-1.46  1.01  0.19 -0.12  0.15 -1.60  0.51 -4.23 -1.64  0.75 -3.08  0.76
 1.56  2.03 -2.17 -0.86  0.71 -0.17  1.66  1.83  0.87  2.14  1.65 -0.58
-0.43 -3.62  0.74 -0.40 -2.00  0.08 -1.59  0.16  0.36 -4.64  0.52 -0.97
 0.40  0.76 -2.42  0.33 -1.90 -0.28  1.68  0.51 -0.25  0.51  2.81 -0.02
 1.46 -0.40  0.92 -1.93  2.55  0.36 -1.02  2.16  1.82 -0.54 -1.31 -1.37
-0.85 -4.19 -0.65  0.21 -4.39 -0.25 -0.85 -0.36 -0.25 -5.65  2.39 -0.84
-0.12  2.21 -1.63  0.01 -0.09 -1.03  1.75 -1.65 -0.86  2.23 -0.19  0.52
->
-0.12 -0.85  1.46  0.40 -0.43  1.56 -1.46
 2.21 -4.19 -0.40  0.76 -3.62  2.03  1.01
-1.63 -0.65  0.92 -2.42  0.74 -2.17  0.19
 0.01  0.21 -1.93  0.33 -0.40 -0.86 -0.12
-0.09 -4.39  2.55 -1.90 -2.00  0.71  0.15
-1.03 -0.25  0.36 -0.28  0.08 -0.17 -1.60
 1.75 -0.85 -1.02  1.68 -1.59  1.66  0.51
-1.65 -0.36  2.16  0.51  0.16  1.83 -4.23
-0.86 -0.25  1.82 -0.25  0.36  0.87 -1.64
 2.23 -5.65 -0.54  0.51 -4.64  2.14  0.75
-0.19  2.39 -1.31  2.81  0.52  1.65 -3.08
 0.52 -0.84 -1.37 -0.02 -0.97 -0.58  0.76

-2.47 -0.84 -4.43  1.87 -3.84 -0.35
-1.77 -0.55 -3.01  1.06 -2.22 -0.20
-2.67 -1.04 -3.79  1.60 -2.93 -0.63
-1.37 -0.58 -2.03  1.02 -1.85 -0.37
-2.96 -0.91 -5.46  2.10 -4.46 -0.30
->
-2.96 -1.37 -2.67 -1.77 -2.47
-0.91 -0.58 -1.04 -0.55 -0.84
-5.46 -2.03 -3.79 -3.01 -4.43
 2.10  1.02  1.60  1.06  1.87
-4.46 -1.85 -2.93 -2.22 -3.84
-0.30 -0.37 -0.63 -0.20 -0.35

 3.86 -7.33 -4.56  3.63 -6.16 -3.94 -4.95 -5.11  3.63  3.66
 4.58 -5.40 -5.34  4.44 -6.57 -1.61 -2.37 -5.53  4.44  4.21
->
 4.58  3.86
-5.40 -7.33
-5.34 -4.56
 4.44  3.63
-6.57 -6.16
-1.61 -3.94
-2.37 -4.95
-5.53 -5.11
 4.44  3.63
 4.21  3.66

-2.46 -1.24  3.62  5.42 -2.66
 5.37  0.01  1.50 -0.39 -3.38
->
 5.37 -2.46
 0.01 -1.24
 1.50  3.62
-0.39  5.42
-3.38 -2.66

-3.57 -3.73 -1.96 -0.61 -2.08  2.53  3.75  3.15  1.89
-2.48 -3.68  0.65  0.91 -1.87 -2.88 -5.91  3.08  1.40
 3.17  1.67  1.55  3.35 -1.31  5.26  2.91  2.45 -3.11
 6.28  1.73 -2.10 -1.30 -3.68  3.70 -2.38  0.20  0.30
 7.01  1.29 -2.13  1.83 -3.08  4.85 -0.58  1.98 -2.37
-2.02 -1.06  0.54 -0.88 -1.59  3.42  4.97  0.29  1.02
-2.61  0.04 -0.22 -0.08  3.11 -0.13  6.83 -2.40 -1.00
->
-2.61 -2.02  7.01  6.28  3.17 -2.48 -3.57
 0.04 -1.06  1.29  1.73  1.67 -3.68 -3.73
-0.22  0.54 -2.13 -2.10  1.55  0.65 -1.96
-0.08 -0.88  1.83 -1.30  3.35  0.91 -0.61
 3.11 -1.59 -3.08 -3.68 -1.31 -1.87 -2.08
-0.13  3.42  4.85  3.70  5.26 -2.88  2.53
 6.83  4.97 -0.58 -2.38  2.91 -5.91  3.75
-2.40  0.29  1.98  0.20  2.45  3.08  3.15
-1.00  1.02 -2.37  0.30 -3.11  1.40  1.89

-0.30  2.55 -0.95  2.07 -1.31 -1.01  2.10  0.58  1.87  0.25 -0.75  5.37
 0.65  1.41  0.68  0.18 -1.45  0.34  1.54  0.61  0.59 -0.46 -0.82  4.79
 1.31  0.16  1.59 -1.41 -1.35  1.71  0.96  0.70 -1.19 -0.81 -0.94  3.77
-0.11  2.47 -1.32 -0.44 -2.24  1.59 -2.55 -2.35 -1.44 -3.58  1.42 -0.89
-0.74 -2.68 -1.94 -1.54 -1.54 -1.25  1.46  0.20 -2.09 -0.12  2.03  1.64
->
-0.74 -0.11  1.31  0.65 -0.30
-2.68  2.47  0.16  1.41  2.55
-1.94 -1.32  1.59  0.68 -0.95
-1.54 -0.44 -1.41  0.18  2.07
-1.54 -2.24 -1.35 -1.45 -1.31
-1.25  1.59  1.71  0.34 -1.01
 1.46 -2.55  0.96  1.54  2.10
 0.20 -2.35  0.70  0.61  0.58
-2.09 -1.44 -1.19  0.59  1.87
-0.12 -3.58 -0.81 -0.46  0.25
 2.03  1.42 -0.94 -0.82 -0.75
 1.64 -0.89  3.77  4.79  5.37
